Here is a tiny trained network, its code and every weight. The questions are about switching its units off for an input and a target symbol, where a switched-off unit gives its printed mean instead of its output.

import numpy as np


def w(rows, s, z=0):
    codes = np.array(rows[::2]) - 128.0
    scale = np.full(codes.shape[1], s)
    scale[-1] = z or s
    return codes * scale


def f(y):
    return y / 2 * (1 + np.tanh(0.7978845608 * (y + 0.044715 * y**3)))


def softmax(a):
    e = np.exp(a - a.max(-1, keepdims=True))
    return e / e.sum(-1, keepdims=True)


def log_softmax(a):
    a = a - a.max(-1, keepdims=True)
    return a - np.log(np.exp(a).sum(-1, keepdims=True))


def net(x, mask):
    ids = ['βγζηλμξστφψω'.index(c) for c in x.split()]
    T = len(ids)
    res = E[ids] + P[:T]
    u = 0
    for l in range(3):
        q, k, v = (res @ M[l].T for M in (Q, K, V))
        z = softmax(np.where(np.tri(T) > 0, q @ k.T / 3**0.5, -1e9)) @ v
        res = res + np.where(mask[u], z, O[l][:, -1]) @ O[l][:, :-1]
        u += 1
        y = f(res @ A[l][:, :-1].T + A[l][:, -1])
        res = res + np.where(mask[u : u + 4], y, B[l][:, -1]) @ B[l][:, :-1]
        u += 4
    return log_softmax(res[-1] @ U[:, :-1].T + U[:, -1])


Q, K, V, O, A, B = {}, {}, {}, {}, {}, {}
E = w([
[129,186,201,118],'β',
[86,203,201,156],'γ',
[190,173,177,73],'ζ',
[116,186,61,86],'η',
[163,170,121,61],'λ',
[131,193,185,125],'μ',
[88,225,133,192],'ξ',
[133,183,125,88],'σ',
[99,200,101,128],'τ',
[212,111,43,151],'φ',
[1,211,85,164],'ψ',
[110,174,70,67],'ω',
],0.017)
P = w([
[147,222,136,104],'0',
[134,228,146,116],'1',
[127,203,140,117],'2',
[135,170,138,104],'3',
[149,145,148,106],'4',
[163,114,139,96],'5',
[177,82,148,89],'6',
[187,58,163,89],'7',
[200,2,147,85],'8',
[148,67,192,41],'9',
],0.008)
Q[0] = w([
[115,36,155,227],'L0H0',
[144,163,159,81],'L0H0',
[75,3,140,168],'L0H0',
],0.011)
K[0] = w([
[98,199,132,57],'L0H0',
[122,69,98,171],'L0H0',
[118,250,143,89],'L0H0',
],0.012)
V[0] = w([
[133,115,89,249],'L0H0',
[64,165,107,89],'L0H0',
[153,63,84,20],'L0H0',
],0.011)
O[0] = w([
[212,46,104,86,5],'L0H0',
[101,183,225,130,120],'L0H0',
[107,138,227,254,179],'L0H0',
],0.0086,0.0019)
A[0] = w([
[117,2,237,37,3],'L0N0',
[36,99,100,185,94],'L0N1',
[117,17,168,56,100],'L0N2',
[93,203,142,181,142],'L0N3',
],0.0086,0.0025)
B[0] = w([
[117,80,75,165,155],'L0N0',
[202,114,159,48,120],'L0N1',
[104,255,169,204,139],'L0N2',
[146,80,120,221,253],'L0N3',
],0.0074,0.0056)
Q[1] = w([
[117,123,220,159],'L1H0',
[190,146,1,120],'L1H0',
[201,250,144,185],'L1H0',
],0.0083)
K[1] = w([
[100,62,193,86],'L1H0',
[221,166,47,186],'L1H0',
[204,1,102,184],'L1H0',
],0.0082)
V[1] = w([
[192,98,23,233],'L1H0',
[255,234,180,36],'L1H0',
[138,162,76,117],'L1H0',
],0.0046)
O[1] = w([
[60,104,219,111,169],'L1H0',
[41,121,199,253,253],'L1H0',
[114,150,167,167,164],'L1H0',
],0.0055,0.0045)
A[1] = w([
[109,195,165,21,106],'L1N0',
[254,181,76,135,252],'L1N1',
[93,39,103,112,128],'L1N2',
[111,59,62,162,144],'L1N3',
],0.0098,0.003)
B[1] = w([
[83,102,147,91,199],'L1N0',
[47,93,152,103,252],'L1N1',
[161,253,117,84,109],'L1N2',
[153,91,152,89,125],'L1N3',
],0.015,0.0034)
Q[2] = w([
[254,188,44,67],'L2H0',
[191,156,193,61],'L2H0',
[40,124,195,173],'L2H0',
],0.0095)
K[2] = w([
[80,255,155,83],'L2H0',
[47,177,88,134],'L2H0',
[209,60,81,94],'L2H0',
],0.0095)
V[2] = w([
[150,201,139,70],'L2H0',
[120,84,192,75],'L2H0',
[162,163,255,114],'L2H0',
],0.011)
O[2] = w([
[108,205,85,159,91],'L2H0',
[224,80,76,146,206],'L2H0',
[169,167,1,51,253],'L2H0',
],0.01,0.0044)
A[2] = w([
[253,114,177,27,128],'L2N0',
[66,9,127,209,141],'L2N1',
[157,233,245,153,50],'L2N2',
[213,254,44,246,3],'L2N3',
],0.0077,0.004)
B[2] = w([
[139,180,229,126,234],'L2N0',
[98,142,70,74,235],'L2N1',
[73,116,210,199,193],'L2N2',
[250,22,131,88,254],'L2N3',
],0.014,0.0051)
U = w([
[160,119,173,236,80],'β',
[100,66,162,254,177],'γ',
[171,159,186,116,84],'ζ',
[175,232,90,83,171],'η',
[126,73,159,118,78],'λ',
[123,221,153,177,254],'μ',
[158,68,120,227,127],'ξ',
[96,162,158,118,113],'σ',
[243,144,82,128,170],'τ',
[68,52,127,22,109],'φ',
[158,177,81,106,118],'ψ',
[160,251,93,42,71],'ω',
],0.0071,0.0043)

Each question gives the input, a string of symbols that net reads in full, and the target symbol t.
The units are the heads (3 rows each of Q, K, V and O) and the neurons (one row each of A and B). Each row of codes is followed by its name. A weight is (code - 128) times the scale printed after its matrix; where a second scale follows, it is the last column's (O, A, B and U).
mask holds one flag per unit, layer by layer, with each layer's heads first. A switched-off unit (its flag False) gives its mean, the last column of its rows in O or B, instead of its output. The means were averaged over made-up inputs and are rounded, as every weight is.
A unit's drop is (log p(t) with every unit on - log p(t) with that unit switched off) / (log p(t) with every unit on - log p(t) with every unit switched off).
The circuit of an input: a set's keep is (log p(t) with only the set's units on - log p(t) with every unit switched off) / (log p(t) with every unit on - log p(t) with every unit switched off). Starting from the 12 units with the biggest drops (on a tie, the unit counted first), units are removed one at a time, each time the one whose removal leaves the highest keep (on an exact tie, the one counted first), for as long as the keep stays at least 0.8.
circuit, biggest first: the units of the circuit, biggest drop first
most important unit: the unit with the biggest drop
k most important neurons: the k neurons with the biggest drops, biggest first
top k neurons in layer l: the k neurons of layer l with the biggest drops, biggest first
input λ γ μ, target ω: circuit, biggest first	[L0H0 L2H0]
input σ ζ γ, target τ: circuit, biggest first	[L2N3 L2H0]
input ζ ζ ζ τ τ η, target μ: circuit, biggest first	[L0H0 L2N3]
input ω ζ ξ ω, target φ: circuit, biggest first	[L1N0 L0H0]
input ζ ζ λ, target τ: top neuron in layer 1	[L1N1]
input β σ ζ λ, target τ: circuit, biggest first	[L2N3 L0H0 L2H0]
input ζ γ ζ, target ω: top 2 neurons in layer 1	[L1N0 L1N1]
input τ ξ ξ ζ, target φ: 3 most important neurons	[L1N0 L0N3 L1N1]
input ζ μ γ ζ τ τ μ, target μ: 2 most important neurons	[L2N3 L0N3]
input ψ β ζ ζ ω ζ β, target τ: circuit, biggest first	[L2H0 L2N3 L0H0]
input ζ σ ζ τ ζ ω, target τ: circuit, biggest first	[L0H0 L2N3 L2H0]
input η β ζ μ ζ σ, target τ: circuit, biggest first	[L2N3 L0H0 L2H0]
input λ τ ξ μ, target φ: 3 most important neurons	[L1N0 L0N3 L2N0]
input ζ ζ λ σ ζ ζ ζ ζ γ β, target ω: circuit, biggest first	[L2H0 L0H0]
input ξ ζ ξ ζ ζ γ, target τ: most important unit	L2H0
input η ζ β, target τ: circuit, biggest first	[L2N3 L2H0 L0H0]
input ζ σ ψ ω σ μ ω τ τ τ, target μ: 2 most important neurons	[L2N3 L1N1]
input ζ ζ φ τ φ φ ω, target ω: 2 most important neurons	[L0N3 L1N2]
input β ζ τ η σ, target γ: 2 most important neurons	[L2N2 L0N3]
input ζ τ τ γ ζ σ, target τ: most important unit	L0H0
